Here is a tiny trained network, its code and every weight. The questions are about switching its units off for an input and a class, where a switched-off unit gives its printed mean instead of its output.

import numpy as np


def w(rows, s, z=0):
    codes = np.array(rows[::2]) - 128.0
    scale = np.full(codes.shape[1], s)
    scale[-1] = z or s
    return codes * scale


def f(y):
    return np.maximum(y, 0)


def log_softmax(a):
    a = a - a.max(-1, keepdims=True)
    return a - np.log(np.exp(a).sum(-1, keepdims=True))


def net(x, mask):
    res = np.array(x, float).reshape(1, 7) / 4 @ E
    y = f(res @ A[0][:, :-1].T + A[0][:, -1])
    res = res + np.where(mask, y, B[0][:, -1]) @ B[0][:, :-1]
    return log_softmax(res[-1] @ U[:, :-1].T + U[:, -1])


A, B = {}, {}
E = w([
[159,169,160,64,104,133,178,202,151],'x0',
[140,101,133,64,75,183,147,147,147],'x1',
[89,179,150,83,189,147,175,118,160],'x2',
[86,131,246,151,108,126,59,98,126],'x3',
[203,196,94,149,176,142,118,148,85],'x4',
[121,206,66,157,141,76,123,125,119],'x5',
[136,141,104,112,163,69,60,119,215],'x6',
],0.013)
A[0] = w([
[43,103,185,139,106,132,106,96,90,216],'N0',
[217,126,137,23,40,180,209,194,82,79],'N1',
[158,129,137,79,117,101,151,115,170,113],'N2',
[133,255,114,172,167,64,171,100,117,139],'N3',
[180,196,120,189,135,82,48,111,123,123],'N4',
[124,126,185,77,125,124,99,109,197,135],'N5',
[37,124,153,120,93,120,135,105,167,60],'N6',
[102,74,70,123,104,105,206,166,160,112],'N7',
[159,102,72,69,62,71,172,125,116,116],'N8',
[179,176,101,173,147,121,69,193,137,146],'N9',
[140,215,116,115,121,156,177,162,109,145],'N10',
[124,70,163,193,120,148,143,67,65,112],'N11',
[127,163,123,62,185,160,249,178,125,102],'N12',
[12,105,239,129,146,179,65,122,179,114],'N13',
[137,110,122,222,137,151,123,110,61,141],'N14',
[210,118,117,49,103,204,189,215,108,109],'N15',
[151,154,119,76,202,183,219,132,135,95],'N16',
[145,33,110,136,112,120,93,88,188,253],'N17',
[138,72,51,163,89,102,167,113,111,143],'N18',
[190,110,99,143,193,172,75,54,129,89],'N19',
],0.0099,0.0054)
B[0] = w([
[65,76,193,179,3,117,65,26,151,204],'N0',
[219,155,199,133,48,183,157,167,147,251],'N1',
[114,131,169,87,148,139,134,182,164,156],'N2',
[97,200,53,175,138,54,218,73,101,201],'N3',
[179,157,82,97,137,38,72,75,54,187],'N4',
[132,127,176,42,98,100,123,132,240,182],'N5',
[83,78,176,89,129,69,103,108,126,167],'N6',
[81,91,118,127,68,122,193,233,119,181],'N7',
[127,122,72,92,87,131,150,205,128,178],'N8',
[235,208,129,102,211,66,108,175,60,174],'N9',
[134,198,139,158,134,115,188,146,140,189],'N10',
[67,82,119,172,103,202,73,79,73,194],'N11',
[82,196,144,108,163,178,218,117,160,218],'N12',
[96,65,180,71,27,38,123,44,151,222],'N13',
[133,125,125,202,179,170,106,110,56,191],'N14',
[219,168,201,162,96,194,173,193,171,238],'N15',
[87,200,164,172,152,143,164,120,225,199],'N16',
[130,26,103,129,167,152,44,192,198,198],'N17',
[141,46,66,129,159,154,196,206,71,189],'N18',
[164,116,70,158,181,179,120,73,155,167],'N19',
],0.0075,0.019)
U = w([
[183,186,68,148,162,52,123,85,48,127],'0',
[112,20,31,99,124,157,156,215,142,176],'1',
[55,53,180,198,91,215,74,43,33,127],'2',
[230,110,138,42,210,99,9,131,167,34],'3',
[224,158,215,109,92,240,168,158,161,134],'4',
[179,42,54,154,206,227,76,69,167,69],'5',
[1,198,132,117,194,157,217,92,187,8],'6',
[77,53,211,45,77,66,86,46,200,204],'7',
],0.008,0.0017)

Each question gives the input, the list of numbers given to net, and the class t.
The units are the neurons (one row each of A and B). Each row of codes is followed by its name. A weight is (code - 128) times the scale printed after its matrix; where a second scale follows, it is the last column's (A, B and U).
mask holds one flag per neuron, in row order. A switched-off neuron (its flag False) gives its mean, the last column of its row in B, instead of its output. The means were averaged over made-up inputs and are rounded, as every weight is.
A unit's drop is (log p(t) with every unit on - log p(t) with that unit switched off) / (log p(t) with every unit on - log p(t) with every unit switched off).
most important unit: the unit with the biggest drop
top k neurons: the k neurons with the biggest drops, biggest first
drop of u: that unit's drop, to one decimal
input [-4,3,-8,4,4,-4,4], class 5: top neuron -> (N17)
input [8,0,8,8,6,2,-3], class 6: top 3 neurons -> (N3, N12, N16)
input [-5,-7,-3,-7,-2,-1,-5], class 1: top 2 neurons -> (N18, N0)
input [-2,-5,5,-6,-3,-5,-8], class 6: top 2 neurons -> (N12, N16)
input [5,-7,5,-7,5,4,2], class 6: top 2 neurons -> (N12, N16)
input [5,0,1,2,-7,-8,-8], class 7: top 2 neurons -> (N13, N0)
input [7,6,7,-2,6,8,5], class 6: top 2 neurons -> (N3, N12)
input [-4,5,-3,-6,-2,-1,-4], class 1: top 2 neurons -> (N18, N7)
input [4,2,-6,4,-6,2,-6], class 7: top 3 neurons -> (N13, N14, N6)
input [3,8,0,3,-2,-4,2], class 7: top 2 neurons -> (N13, N5)
input [-5,0,5,-2,8,3,-8], class 6: top 2 neurons -> (N16, N12)
input [-8,-3,4,-6,-1,0,1], class 5: drop of N19 -> 0.2
input [-4,-1,-4,-7,-3,-6,-6], class 1: drop of N18 -> 0.2
input [-3,-3,-2,-5,1,-6,5], class 5: most important unit -> N19
input [4,-4,-6,-1,4,0,-4], class 0: drop of N17 -> 0.1
